Below are the code and all the weights of a small trained network. Each question names an input and a target symbol and asks about switching units off, where a switched-off unit gives its printed mean instead of its output.

import numpy as np


def w(rows, s, z=0):
    codes = np.array(rows[::2]) - 128.0
    scale = np.full(codes.shape[1], s)
    scale[-1] = z or s
    return codes * scale


def f(y):
    return y / 2 * (1 + np.tanh(0.7978845608 * (y + 0.044715 * y**3)))


def softmax(a):
    e = np.exp(a - a.max(-1, keepdims=True))
    return e / e.sum(-1, keepdims=True)


def log_softmax(a):
    a = a - a.max(-1, keepdims=True)
    return a - np.log(np.exp(a).sum(-1, keepdims=True))


def net(x, mask):
    ids = ['ΘΣΨαβγζημξω'.index(c) for c in x.split()]
    T = len(ids)
    res = E[ids] + P[:T]
    u = 0
    for l in range(2):
        r = res
        for j in range(2):
            rows = slice(3 * j, 3 * j + 3)
            q, k, v = (r @ M[l][rows].T for M in (Q, K, V))
            z = softmax(np.where(np.tri(T) > 0, q @ k.T / 3**0.5, -1e9)) @ v
            o = O[l][rows]
            res = res + np.where(mask[u + j], z, o[:, -1]) @ o[:, :-1]
        u += 2
        y = f(res @ A[l][:, :-1].T + A[l][:, -1])
        res = res + np.where(mask[u : u + 16], y, B[l][:, -1]) @ B[l][:, :-1]
        u += 16
    return log_softmax(res[-1] @ U[:, :-1].T + U[:, -1])


Q, K, V, O, A, B = {}, {}, {}, {}, {}, {}
E = w([
[194,77,137],'Θ',
[117,26,194],'Σ',
[233,112,44],'Ψ',
[172,99,187],'α',
[83,249,141],'β',
[160,91,233],'γ',
[174,107,190],'ζ',
[179,120,179],'η',
[173,100,176],'μ',
[202,155,141],'ξ',
[176,116,189],'ω',
],0.017)
P = w([
[37,124,130],'0',
[78,124,126],'1',
[114,138,139],'2',
[143,146,145],'3',
[167,150,152],'4',
[188,155,156],'5',
[207,158,164],'6',
[227,165,165],'7',
[245,163,166],'8',
[255,166,171],'9',
],0.0096)
Q[0] = w([
[162,132,136],'0.h1',
[145,193,174],'0.h1',
[144,137,144],'0.h1',
[132,76,132],'0.h2',
[55,111,128],'0.h2',
[8,78,59],'0.h2',
],0.016)
K[0] = w([
[139,225,125],'0.h1',
[103,136,132],'0.h1',
[144,159,122],'0.h1',
[143,198,132],'0.h2',
[59,125,85],'0.h2',
[10,143,90],'0.h2',
],0.013)
V[0] = w([
[223,62,197],'0.h1',
[91,37,118],'0.h1',
[47,166,117],'0.h1',
[143,213,173],'0.h2',
[190,101,255],'0.h2',
[122,128,189],'0.h2',
],0.0097)
O[0] = w([
[94,187,177,121],'0.h1',
[200,155,210,48],'0.h1',
[159,155,1,131],'0.h1',
[47,150,52,154],'0.h2',
[127,86,55,255],'0.h2',
[114,105,84,135],'0.h2',
],0.0086,0.0087)
A[0] = w([
[123,102,126,86],'0.n1',
[134,147,172,61],'0.n2',
[173,195,77,48],'0.n3',
[39,179,136,98],'0.n4',
[121,110,175,224],'0.n5',
[130,123,146,122],'0.n6',
[99,176,143,193],'0.n7',
[171,132,82,151],'0.n8',
[194,169,169,172],'0.n9',
[111,99,124,100],'0.n10',
[100,175,87,40],'0.n11',
[140,161,134,137],'0.n12',
[173,84,129,179],'0.n13',
[37,139,186,61],'0.n14',
[112,204,91,2],'0.n15',
[8,161,162,34],'0.n16',
],0.016,0.0056)
B[0] = w([
[128,100,120,131],'0.n1',
[130,84,116,133],'0.n2',
[80,115,104,208],'0.n3',
[121,118,60,152],'0.n4',
[15,156,109,166],'0.n5',
[109,120,124,128],'0.n6',
[152,142,102,144],'0.n7',
[113,96,154,247],'0.n8',
[86,194,145,170],'0.n9',
[142,123,144,133],'0.n10',
[131,116,184,158],'0.n11',
[112,136,127,131],'0.n12',
[121,121,103,223],'0.n13',
[98,34,133,141],'0.n14',
[181,67,151,157],'0.n15',
[9,124,94,142],'0.n16',
],0.011,0.012)
Q[1] = w([
[137,132,51],'1.h1',
[139,137,177],'1.h1',
[8,112,109],'1.h1',
[143,62,55],'1.h2',
[97,43,104],'1.h2',
[137,79,254],'1.h2',
],0.0091)
K[1] = w([
[179,142,61],'1.h1',
[117,220,192],'1.h1',
[223,144,98],'1.h1',
[179,94,183],'1.h2',
[96,143,2],'1.h2',
[67,117,188],'1.h2',
],0.0096)
V[1] = w([
[167,179,86],'1.h1',
[138,215,2],'1.h1',
[49,69,219],'1.h1',
[104,110,235],'1.h2',
[82,69,173],'1.h2',
[102,228,72],'1.h2',
],0.0085)
O[1] = w([
[123,185,50,91],'1.h1',
[176,254,7,241],'1.h1',
[140,68,163,131],'1.h1',
[130,120,112,2],'1.h2',
[231,152,87,221],'1.h2',
[73,17,78,110],'1.h2',
],0.0086,0.0062)
A[1] = w([
[66,233,222,6],'1.n1',
[104,168,121,131],'1.n2',
[34,166,118,115],'1.n3',
[175,223,93,172],'1.n4',
[214,204,133,118],'1.n5',
[159,210,136,143],'1.n6',
[159,94,143,89],'1.n7',
[25,81,124,72],'1.n8',
[218,171,181,180],'1.n9',
[165,100,66,117],'1.n10',
[70,182,200,143],'1.n11',
[157,140,173,189],'1.n12',
[167,114,131,61],'1.n13',
[196,6,140,30],'1.n14',
[155,74,55,93],'1.n15',
[196,140,164,120],'1.n16',
],0.014,0.013)
B[1] = w([
[8,117,56,134],'1.n1',
[117,127,116,147],'1.n2',
[129,147,90,176],'1.n3',
[153,92,125,230],'1.n4',
[121,190,131,147],'1.n5',
[148,156,107,141],'1.n6',
[108,139,128,126],'1.n7',
[213,115,110,174],'1.n8',
[81,84,188,135],'1.n9',
[105,141,159,245],'1.n10',
[239,184,144,157],'1.n11',
[177,92,157,140],'1.n12',
[141,154,125,121],'1.n13',
[49,174,110,148],'1.n14',
[114,147,178,254],'1.n15',
[48,146,195,125],'1.n16',
],0.012,0.015)
U = w([
[128,190,193,90],'Θ',
[173,59,83,31],'Σ',
[187,249,124,25],'Ψ',
[161,119,141,118],'α',
[87,110,53,145],'β',
[55,173,130,208],'γ',
[157,102,138,136],'ζ',
[150,79,121,137],'η',
[210,142,148,57],'μ',
[68,48,124,254],'ξ',
[149,72,107,166],'ω',
],0.012,0.0029)

Each question gives the input, a string of symbols that net reads in full, and the target symbol t.
The units are the heads (3 rows each of Q, K, V and O) and the neurons (one row each of A and B). Each row of codes is followed by its name. A weight is (code - 128) times the scale printed after its matrix; where a second scale follows, it is the last column's (O, A, B and U).
mask holds one flag per unit, layer by layer, with each layer's heads first. A switched-off unit (its flag False) gives its mean, the last column of its rows in O or B, instead of its output. The means were averaged over made-up inputs and are rounded, as every weight is.
A unit's drop is (log p(t) with every unit on - log p(t) with that unit switched off) / (log p(t) with every unit on - log p(t) with every unit switched off).
The circuit of an input: a set's keep is (log p(t) with only the set's units on - log p(t) with every unit switched off) / (log p(t) with every unit on - log p(t) with every unit switched off). Starting from the 12 units with the biggest drops (on a tie, the unit counted first), units are removed one at a time, each time the one whose removal leaves the highest keep (on an exact tie, the one counted first), for as long as the keep stays at least 0.8.
units of the circuit, in order: the units of the circuit, biggest drop first
unit that matters most: the unit with the biggest drop
k most important neurons: the k neurons with the biggest drops, biggest first
top k neurons in layer l: the k neurons of layer l with the biggest drops, biggest first
which heads matter: for each layer, one digit per head in row order, 1 if its drop is at least 0.15 and else 0, layers parted by /
input Ψ γ Θ γ γ, target ξ: units of the circuit, in order -> 1.h1
input Ψ μ β β ξ Ψ γ Ψ γ, target Ψ: top 2 neurons in layer 0 -> 0.n5; 0.n3
input ζ Ψ Ψ α, target Ψ: 2 most important neurons -> 0.n5; 1.n11
input α Σ ζ, target Θ: which heads matter -> 10 / 11
input Θ ω α Θ ω, target μ: units of the circuit, in order -> 0.h1; 1.h1; 1.n11
input Ψ Θ Θ Σ ζ Θ Σ μ, target Θ: 3 most important neurons -> 0.n3; 0.n4; 0.n14
input γ Σ Ψ μ, target Ψ: units of the circuit, in order -> 0.h1; 1.n11; 0.n9
input ζ Ψ ξ ζ Ψ γ Σ Σ γ Ψ, target ξ: units of the circuit, in order -> 0.h1; 1.h1
input ω Ψ β Θ Σ Ψ Σ, target Ψ: top 2 neurons in layer 1 -> 1.n11; 1.n4
input Ψ ζ Θ Ψ Θ, target Ψ: units of the circuit, in order -> 0.h1; 0.n9; 1.n11; 0.h2
input ξ Ψ Ψ η, target Ψ: 2 most important neurons -> 1.n11; 0.n5
input Ψ β β η Ψ Ψ Ψ, target Ψ: which heads matter -> 11 / 11
input ξ Ψ ξ, target Ψ: which heads matter -> 10 / 10
input β γ γ Ψ Θ, target Θ: 2 most important neurons -> 0.n11; 0.n8
input γ Θ Ψ ζ Ψ Θ γ Ψ, target ξ: units of the circuit, in order -> 1.h1; 0.h1
input γ ξ ζ ξ Σ β Ψ ζ Σ, target β: unit that matters most -> 0.n5
input Θ α α Ψ ω Ψ Σ μ, target Θ: top 2 neurons in layer 1 -> 1.n9; 1.n16
input Ψ Θ ω, target μ: which heads matter -> 11 / 11
input Σ α ζ η ξ ω, target β: top 4 neurons in layer 0 -> 0.n5; 0.n8; 0.n11; 0.n15
input γ α α β, target β: unit that matters most -> 0.n4
input Ψ γ Ψ ζ, target Ψ: which heads matter -> 10 / 00
input α Ψ Ψ Ψ μ, target Ψ: which heads matter -> 10 / 00
